[[119 132 118 117 122 139 112 132 141]
 [124 133 125 124 125 139 114 130 141]
 [122 133 123 122 125 139 113 130 141]
 [126 132 122 125 122 138 125 133 140]
 [121 132 121 119 124 139 112 131 141]
 [122 133 123 122 125 139 113 130 141]
 [125 134 125 125 125 139 115 130 140]
 [118 132 117 116 120 138 113 133 142]
 [118 132 116 116 120 138 113 134 142]
 [121 139 116 123 120 146 112 139 150]]
The 1st entry in reading order: 119
Which number is the second-last entry, reading row by row?
A: 139
Which number is the top entry of the column that holds the largest entry?
A: 141
The last entry, reading row by row is 150
Which number is the entry in the bottom-left corner?
A: 121
The entry just left of 115 -> 139
The 2nd entry in reading order -> 132
Which number is the 3rd entry in reading order?
A: 118
The third entry on the diagonal from the top-right corner is 113
Which number is the fifth entry from the end, reading row by row?
A: 120
The smallest entry in the first row -> 112
The fifth entry in reading order -> 122
Which number is the second largest entry?
A: 146
The second entry on the main diagonal is 133
The smallest entry in the last row: 112

Questions about the matrix below. Counting starts at 1.
1) The top entry of the column that holds the largest entry?
2) The entry just right of the smallest entry?
3) The entry in row 3 and column 1?
4) The entry directly above 136?
5) The entry just right of 106?
6) The entry in the top-left corner?
7) The top-right entry?
8) The entry in row 2 and column 1?
[[127 124 106 129 138 116 102 132 109]
 [125 140 114 148 124 122 140 133 109]
 [147 129 137 122 110 148 109 112 145]
 [131 133 145 127 150 136 138 121 109]
 [132 124 111 110 110 110 132 108 138]
 [144 123 115 130 117 121 139 129 105]]
1) 138
2) 132
3) 147
4) 148
5) 129
6) 127
7) 109
8) 125

[112 116 139 147 104 153 131]
The 1st entry from the right: 131
The 1st entry from the left is 112
The entry just left of 131 is 153

x =
[[128 134 125 134]
 [129 114 128 120]
 [127 135 127 133]
 [127 133 150 114]
 [126 139 150 118]
 [127 132 124 134]
 [128 127 123 132]
 [128 130 123 133]]
Indices start at 1.
The top-left entry?
Answer: 128
The entry directly below 126?
Answer: 127
The entry just right of 130: 123
The entry in the top-right corner?
Answer: 134
The entry in row 1 and column 3?
Answer: 125
The entry at row 2, column 1?
Answer: 129
The bottom-left entry is 128
The entry in row 3 and column 1: 127
The entry in row 2 and column 2?
Answer: 114

B =
[[148 129 113 116 120 151 127 145 124 141 115 128 132]
 [136 127 131 115 125 155 133 140 130 136 110 132 132]
 [125 125  98 138 122 131 116 129 107 139 122 118 137]
 [152 124 143 130 125 133 102 130 122 135 109 131 130]
 [135 135 154 131 136 140 132 150 139 145 119 119 114]
 [119 126 102 124 117 113 117 134 142 129 129 109 132]
 [115 121 109 124 135 135 128 126 151 135 144 144 119]
 [148 124 106 139 133 127 131 114 106 108 145 115 127]]
Counting starts at 1.
Give the entry in row 1 and column 3.
A: 113
The entry just right of the smallest entry -> 138
The entry in the top-left corner is 148
The top-right entry: 132
Give the entry just right of the largest entry.
A: 133
Give the entry directly below 143.
A: 154
The entry at row 2, column 2 -> 127
Give the entry directly above the largest entry.
A: 151
The entry directly below the smallest entry -> 143
Give the bottom-left entry.
A: 148
The entry in row 2 and column 1 is 136
The entry at row 3, column 3 -> 98
Give the entry in row 1 and column 2.
A: 129
Give the entry directly below 121.
A: 124
Give the bottom entry of the column that holds the largest entry.
A: 127
The bottom-right entry is 127
The largest entry is 155
Give the entry just left of the smallest entry.
A: 125
The entry just right of 118 -> 137
Give the bottom entry of the column that holds the smallest entry.
A: 106
The entry directly above 138: 115
The entry at row 2, column 3 is 131

M = [117 140 130 120 156 122 131 142 129 130 109]
Find the smallest entry.
Answer: 109
The maximum is 156
Find the entry just left of 131.
Answer: 122
The entry just right of 131 is 142

Questions about the array below.
1) Which number is the 3rd entry in reading order?
2) Which number is the entry just left of the largest entry?
3) Which number is the largest entry?
4) Which number is the 3rd largest entry?
[[116, 144, 132, 133], [128, 139, 138, 131], [134, 140, 110, 110], [141, 126, 107, 102]]
1) 132
2) 116
3) 144
4) 140

Questions about the matrix below.
1) Which number is the entry in the top-left corner?
2) Which number is the entry just left of 111?
3) Which number is the entry directly below 132?
4) Which number is the last entry, reading row by row?
5) Which number is the entry directly below the smallest entry?
6) Which number is the bottom-left entry?
7) Which number is the top-right entry?
8) Which number is the 2nd largest entry?
[[127 140 126  99]
 [127 131 119 145]
 [127 117 153 134]
 [127 137 107 140]
 [127 131 122 139]
 [127 111 152 132]
 [127 124 146 126]
 [127 137 107 139]]
1) 127
2) 127
3) 126
4) 139
5) 145
6) 127
7) 99
8) 152

Questions about the array below. Rows and columns are numbered from 1.
1) Find the top entry of the column that holds the largest entry.
2) Find the bottom-right entry.
3) Find the entry directly below 137.
4) Find the entry at row 1, column 3.
5) Find the entry at row 2, column 2.
6) Find the entry in row 1 and column 2.
7) Find the top-left entry.
8) Find the entry in row 3 and column 1.
[[122 140 139 129 130 128 139 118 148 134 123]
 [127 125 141 118 118 132 141 137 138 126 125]
 [120 121 126 127 129 136 130 129 140 138 116]
 [129 139 122 140 115 130 135 128 123 116 119]
 [126 143 121 140 121 124 139 128 132 122 125]
 [125 129 139 128 118 131 143 128 147 134 105]
 [129 142 131 138 115 124 143 111 135 122 139]
 [140 147 128 142 119 135 144 121 125 120 132]]
1) 148
2) 132
3) 129
4) 139
5) 125
6) 140
7) 122
8) 120

[147 128 112 132 156 157 131 138 149]
The entry just left of the largest entry: 156
Find the entry just right of 156.
Answer: 157
